Here is a tiny trained network, its code and every weight. The questions are about switching its units off for an input and a class, where a switched-off unit gives its printed mean instead of its output.

import numpy as np


def w(rows, s, z=0):
    codes = np.array(rows[::2]) - 128.0
    scale = np.full(codes.shape[1], s)
    scale[-1] = z or s
    return codes * scale


def norm(h):
    return h / np.sqrt((h * h).mean(-1, keepdims=True) + 1e-5)


def f(y):
    return y / 2 * (1 + np.tanh(0.7978845608 * (y + 0.044715 * y**3)))


def log_softmax(a):
    a = a - a.max(-1, keepdims=True)
    return a - np.log(np.exp(a).sum(-1, keepdims=True))


def net(x, mask):
    res = np.array(x, float).reshape(1, 5) / 4 @ E
    u = 0
    for l in range(4):
        y = f(norm(res) @ A[l][:, :-1].T + A[l][:, -1])
        res = res + np.where(mask[u : u + 6], y, B[l][:, -1]) @ B[l][:, :-1]
        u += 6
    return log_softmax(norm(res)[-1] @ U[:, :-1].T + U[:, -1])


A, B = {}, {}
E = w([
[102,46,112],'x0',
[227,188,123],'x1',
[152,178,160],'x2',
[191,234,168],'x3',
[152,247,3],'x4',
],0.0043)
A[0] = w([
[102,126,115,150],'L0N1',
[177,86,169,58],'L0N2',
[220,78,254,208],'L0N3',
[105,94,155,248],'L0N4',
[106,121,190,150],'L0N5',
[70,116,121,32],'L0N6',
],0.0087,0.0012)
B[0] = w([
[125,185,130,134],'L0N1',
[80,103,1,152],'L0N2',
[163,141,181,253],'L0N3',
[169,170,191,167],'L0N4',
[221,133,160,159],'L0N5',
[120,122,20,134],'L0N6',
],0.0077,0.0049)
A[1] = w([
[129,162,156,117],'L1N1',
[152,147,232,160],'L1N2',
[2,99,154,90],'L1N3',
[123,135,150,134],'L1N4',
[90,53,97,218],'L1N5',
[133,22,111,252],'L1N6',
],0.0099,0.0015)
B[1] = w([
[35,6,95,152],'L1N1',
[143,182,114,254],'L1N2',
[72,199,49,162],'L1N3',
[97,141,175,137],'L1N4',
[204,142,84,171],'L1N5',
[254,143,91,196],'L1N6',
],0.0057,0.0047)
A[2] = w([
[147,214,79,205],'L2N1',
[156,92,74,204],'L2N2',
[247,91,153,255],'L2N3',
[61,186,88,203],'L2N4',
[53,83,92,167],'L2N5',
[159,76,55,224],'L2N6',
],0.011,0.0016)
B[2] = w([
[163,67,133,223],'L2N1',
[199,186,76,159],'L2N2',
[73,194,153,253],'L2N3',
[105,1,145,190],'L2N4',
[83,175,40,138],'L2N5',
[117,216,112,172],'L2N6',
],0.0082,0.0073)
A[3] = w([
[132,118,222,73],'L3N1',
[205,144,125,150],'L3N2',
[255,164,176,255],'L3N3',
[125,234,124,174],'L3N4',
[93,120,99,174],'L3N5',
[7,144,98,244],'L3N6',
],0.0089,0.001)
B[3] = w([
[53,242,56,184],'L3N1',
[44,140,132,168],'L3N2',
[129,8,160,255],'L3N3',
[136,78,206,206],'L3N4',
[253,136,99,129],'L3N5',
[224,86,117,137],'L3N6',
],0.0062,0.0058)
U = w([
[106,98,126,7],'0',
[138,188,11,174],'1',
[123,56,66,175],'2',
[44,115,72,1],'3',
[71,45,125,135],'4',
[30,175,172,198],'5',
[87,126,197,159],'6',
],0.011,0.0044)

Each question gives the input, the list of numbers given to net, and the class t.
The units are the neurons (one row each of A and B). Each row of codes is followed by its name. A weight is (code - 128) times the scale printed after its matrix; where a second scale follows, it is the last column's (A, B and U).
mask holds one flag per neuron, layer by layer. A switched-off neuron (its flag False) gives its mean, the last column of its row in B, instead of its output. The means were averaged over made-up inputs and are rounded, as every weight is.
A unit's drop is (log p(t) with every unit on - log p(t) with that unit switched off) / (log p(t) with every unit on - log p(t) with every unit switched off).
k most important neurons: the k neurons with the biggest drops, biggest first
k most important neurons of layer l: the k neurons of layer l with the biggest drops, biggest first
drop of u: that unit's drop, to one decimal
input [-7,-6,-7,-3,-3], class 1: 2 most important neurons => (L0N3, L0N6)
input [-2,-8,-4,-1,-6], class 5: most important neuron of layer 0 => (L0N5)
input [-2,5,-6,-4,6], class 2: 2 most important neurons => (L2N3, L2N1)
input [-6,-2,8,-8,0], class 2: 4 most important neurons => (L1N6, L0N3, L0N6, L1N5)
input [-1,8,4,-7,-4], class 5: 2 most important neurons => (L2N3, L0N3)
input [-2,1,7,-8,-7], class 5: 2 most important neurons => (L2N3, L3N1)
input [-2,-7,-3,0,4], class 2: 2 most important neurons of layer 0 => (L0N2, L0N1)
input [-5,-3,-2,3,0], class 4: 2 most important neurons of layer 1 => (L1N2, L1N1)
input [2,8,-6,2,1], class 6: 2 most important neurons of layer 2 => (L2N3, L2N4)
input [2,5,7,-4,-6], class 5: 3 most important neurons => (L2N3, L3N1, L2N1)
input [5,-7,1,-4,7], class 1: drop of L3N3 => 0.2
input [0,-3,6,-1,7], class 2: drop of L0N3 => 0.1
input [0,-6,1,-2,1], class 1: drop of L1N5 => 0.2
input [-4,-1,1,7,5], class 4: most important neuron => (L2N3)
